Here is a tiny trained network, its code and every weight. The questions are about switching its units off for an input and a target symbol, where a switched-off unit gives its printed mean instead of its output.

import numpy as np


def w(rows, s, z=0):
    codes = np.array(rows[::2]) - 128.0
    scale = np.full(codes.shape[1], s)
    scale[-1] = z or s
    return codes * scale


def f(y):
    return y / 2 * (1 + np.tanh(0.7978845608 * (y + 0.044715 * y**3)))


def softmax(a):
    e = np.exp(a - a.max(-1, keepdims=True))
    return e / e.sum(-1, keepdims=True)


def log_softmax(a):
    a = a - a.max(-1, keepdims=True)
    return a - np.log(np.exp(a).sum(-1, keepdims=True))


def net(x, mask):
    ids = ['αβγδεζηθλμξστω'.index(c) for c in x.split()]
    T = len(ids)
    res = E[ids] + P[:T]
    u = 0
    for l in range(2):
        q, k, v = (res @ M[l].T for M in (Q, K, V))
        z = softmax(np.where(np.tri(T) > 0, q @ k.T / 2**0.5, -1e9)) @ v
        res = res + np.where(mask[u], z, O[l][:, -1]) @ O[l][:, :-1]
        u += 1
        y = f(res @ A[l][:, :-1].T + A[l][:, -1])
        res = res + np.where(mask[u : u + 8], y, B[l][:, -1]) @ B[l][:, :-1]
        u += 8
    return log_softmax(res[-1] @ U[:, :-1].T + U[:, -1])


Q, K, V, O, A, B = {}, {}, {}, {}, {}, {}
E = w([
[82,120,143],'α',
[78,10,140],'β',
[132,110,247],'γ',
[129,71,93],'δ',
[55,130,137],'ε',
[95,83,98],'ζ',
[80,98,109],'η',
[80,138,160],'θ',
[114,43,77],'λ',
[122,145,140],'μ',
[103,131,184],'ξ',
[70,122,152],'σ',
[140,75,109],'τ',
[143,39,57],'ω',
],0.015)
P = w([
[254,31,213],'0',
[25,66,92],'1',
[22,60,107],'2',
[17,80,135],'3',
[13,76,128],'4',
[17,64,134],'5',
[13,77,140],'6',
[6,99,168],'7',
[17,82,155],'8',
[11,82,151],'9',
[15,76,152],'10',
],0.0065)
Q[0] = w([
[140,159,129],'0.h1',
[178,255,98],'0.h1',
],0.0093)
K[0] = w([
[43,101,209],'0.h1',
[2,9,46],'0.h1',
],0.0059)
V[0] = w([
[253,196,62],'0.h1',
[194,193,224],'0.h1',
],0.0053)
O[0] = w([
[255,43,195,2],'0.h1',
[58,50,215,113],'0.h1',
],0.0093,0.0049)
A[0] = w([
[125,130,246,29],'0.n1',
[67,73,137,219],'0.n2',
[142,68,141,198],'0.n3',
[161,78,136,99],'0.n4',
[71,81,126,250],'0.n5',
[131,97,91,15],'0.n6',
[205,129,99,94],'0.n7',
[32,225,171,136],'0.n8',
],0.011,0.0022)
B[0] = w([
[86,233,23,139],'0.n1',
[136,254,125,248],'0.n2',
[96,132,217,144],'0.n3',
[194,107,220,126],'0.n4',
[45,226,161,249],'0.n5',
[144,134,123,134],'0.n6',
[174,107,138,123],'0.n7',
[153,95,67,253],'0.n8',
],0.0068,0.011)
Q[1] = w([
[70,189,1],'1.h1',
[194,20,101],'1.h1',
],0.0047)
K[1] = w([
[254,63,159],'1.h1',
[133,98,67],'1.h1',
],0.0086)
V[1] = w([
[74,254,161],'1.h1',
[36,212,73],'1.h1',
],0.0093)
O[1] = w([
[255,181,176,254],'1.h1',
[208,159,109,184],'1.h1',
],0.0081,0.0069)
A[1] = w([
[70,100,136,116],'1.n1',
[97,84,169,62],'1.n2',
[71,61,95,64],'1.n3',
[125,120,139,234],'1.n4',
[95,121,126,139],'1.n5',
[127,169,92,134],'1.n6',
[120,93,251,253],'1.n7',
[132,88,181,112],'1.n8',
],0.012,0.0069)
B[1] = w([
[197,86,112,239],'1.n1',
[164,168,188,165],'1.n2',
[244,120,151,253],'1.n3',
[2,165,124,161],'1.n4',
[115,96,180,191],'1.n5',
[133,34,93,223],'1.n6',
[5,142,87,155],'1.n7',
[185,84,71,125],'1.n8',
],0.0078,0.012)
U = w([
[134,170,130,126],'α',
[151,131,78,51],'β',
[253,155,254,3],'γ',
[113,92,117,140],'δ',
[175,142,89,179],'ε',
[60,121,58,87],'ζ',
[79,154,76,109],'η',
[190,154,151,160],'θ',
[113,75,32,108],'λ',
[39,194,200,205],'μ',
[202,174,195,123],'ξ',
[176,150,134,125],'σ',
[89,94,139,157],'τ',
[212,64,206,135],'ω',
],0.0088,0.0054)

Each question gives the input, a string of symbols that net reads in full, and the target symbol t.
The units are the heads (2 rows each of Q, K, V and O) and the neurons (one row each of A and B). Each row of codes is followed by its name. A weight is (code - 128) times the scale printed after its matrix; where a second scale follows, it is the last column's (O, A, B and U).
mask holds one flag per unit, layer by layer, with each layer's heads first. A switched-off unit (its flag False) gives its mean, the last column of its rows in O or B, instead of its output. The means were averaged over made-up inputs and are rounded, as every weight is.
A unit's drop is (log p(t) with every unit on - log p(t) with that unit switched off) / (log p(t) with every unit on - log p(t) with every unit switched off).
The circuit of an input: a set's keep is (log p(t) with only the set's units on - log p(t) with every unit switched off) / (log p(t) with every unit on - log p(t) with every unit switched off). Starting from the 12 units with the biggest drops (on a tie, the unit counted first), units are removed one at a time, each time the one whose removal leaves the highest keep (on an exact tie, the one counted first), for as long as the keep stays at least 0.8.
units of the circuit, in order: the units of the circuit, biggest drop first
most important unit: the unit with the biggest drop
k most important neurons: the k neurons with the biggest drops, biggest first
top k neurons in layer l: the k neurons of layer l with the biggest drops, biggest first
input γ γ α ω θ η ε σ, target γ: most important unit -> 1.h1
input γ ε γ η, target γ: units of the circuit, in order -> [1.h1; 0.n1]
input ε ω ω ζ η η β, target μ: units of the circuit, in order -> [1.n3; 0.n5]
input μ ω δ γ θ ζ ε ε τ, target μ: units of the circuit, in order -> [1.n3; 1.n1]
input μ δ ε δ, target μ: units of the circuit, in order -> [1.n3; 1.n1; 0.n8]
input μ ω θ β ω ω β ζ, target μ: units of the circuit, in order -> [1.n3; 1.n1]
input μ ε γ ω τ, target μ: units of the circuit, in order -> [1.n3; 1.n1; 0.n8]
input γ α α ω η ξ ω ω μ ξ, target γ: 4 most important neurons -> [0.n1; 0.n5; 0.n2; 1.n7]
input ω ω γ ξ ζ, target ω: top 3 neurons in layer 1 -> [1.n3; 1.n1; 1.n5]
input ω μ θ α β ξ β μ ω η, target ω: top 2 neurons in layer 0 -> [0.n5; 0.n2]
input γ ω ω ξ ω ω μ η γ η θ, target γ: top 3 neurons in layer 0 -> [0.n1; 0.n5; 0.n2]
input ω θ ξ ξ α ω γ β ξ δ, target ω: 4 most important neurons -> [1.n3; 1.n1; 0.n5; 0.n2]
input ω ω η ε ω, target ω: 4 most important neurons -> [1.n3; 0.n2; 0.n5; 1.n1]
input μ η μ, target μ: units of the circuit, in order -> [1.n3]
input ω ε θ α ε ε, target ω: 4 most important neurons -> [1.n3; 1.n1; 0.n5; 0.n2]
input ω δ σ ω γ, target ω: 3 most important neurons -> [1.n3; 1.n1; 0.n5]
input μ ε θ η ζ, target μ: top 2 neurons in layer 0 -> [0.n5; 0.n8]
input μ θ θ θ δ η, target μ: top 2 neurons in layer 0 -> [0.n5; 0.n8]
input ω δ η δ μ γ λ ω ξ θ, target ω: 2 most important neurons -> [1.n3; 1.n1]
input γ ω μ μ ε δ, target γ: most important unit -> 1.h1
input γ ω μ γ ξ ζ, target γ: 2 most important neurons -> [0.n1; 0.n2]
input ω ω λ, target ω: 3 most important neurons -> [1.n3; 0.n5; 0.n2]
input μ ω λ μ μ ω ω δ, target μ: 3 most important neurons -> [1.n3; 1.n1; 0.n8]
input μ ω θ, target μ: top 2 neurons in layer 0 -> [0.n5; 0.n2]
input μ ε ω δ ω ω ω, target μ: top 4 neurons in layer 1 -> [1.n3; 1.n1; 1.n7; 1.n6]
input ω ω γ, target ω: top 4 neurons in layer 0 -> [0.n5; 0.n1; 0.n2; 0.n4]
input η λ τ δ ω β, target μ: most important unit -> 0.n5
input ω η μ θ θ ω ε ω η α, target ω: top 4 neurons in layer 1 -> [1.n3; 1.n1; 1.n5; 1.n2]
input ω γ μ δ ε γ σ ε, target ω: top 3 neurons in layer 1 -> [1.n3; 1.n1; 1.n5]
input ω ζ ω ω σ ω ε ξ ω σ μ, target ω: top 3 neurons in layer 0 -> [0.n2; 0.n5; 0.n4]
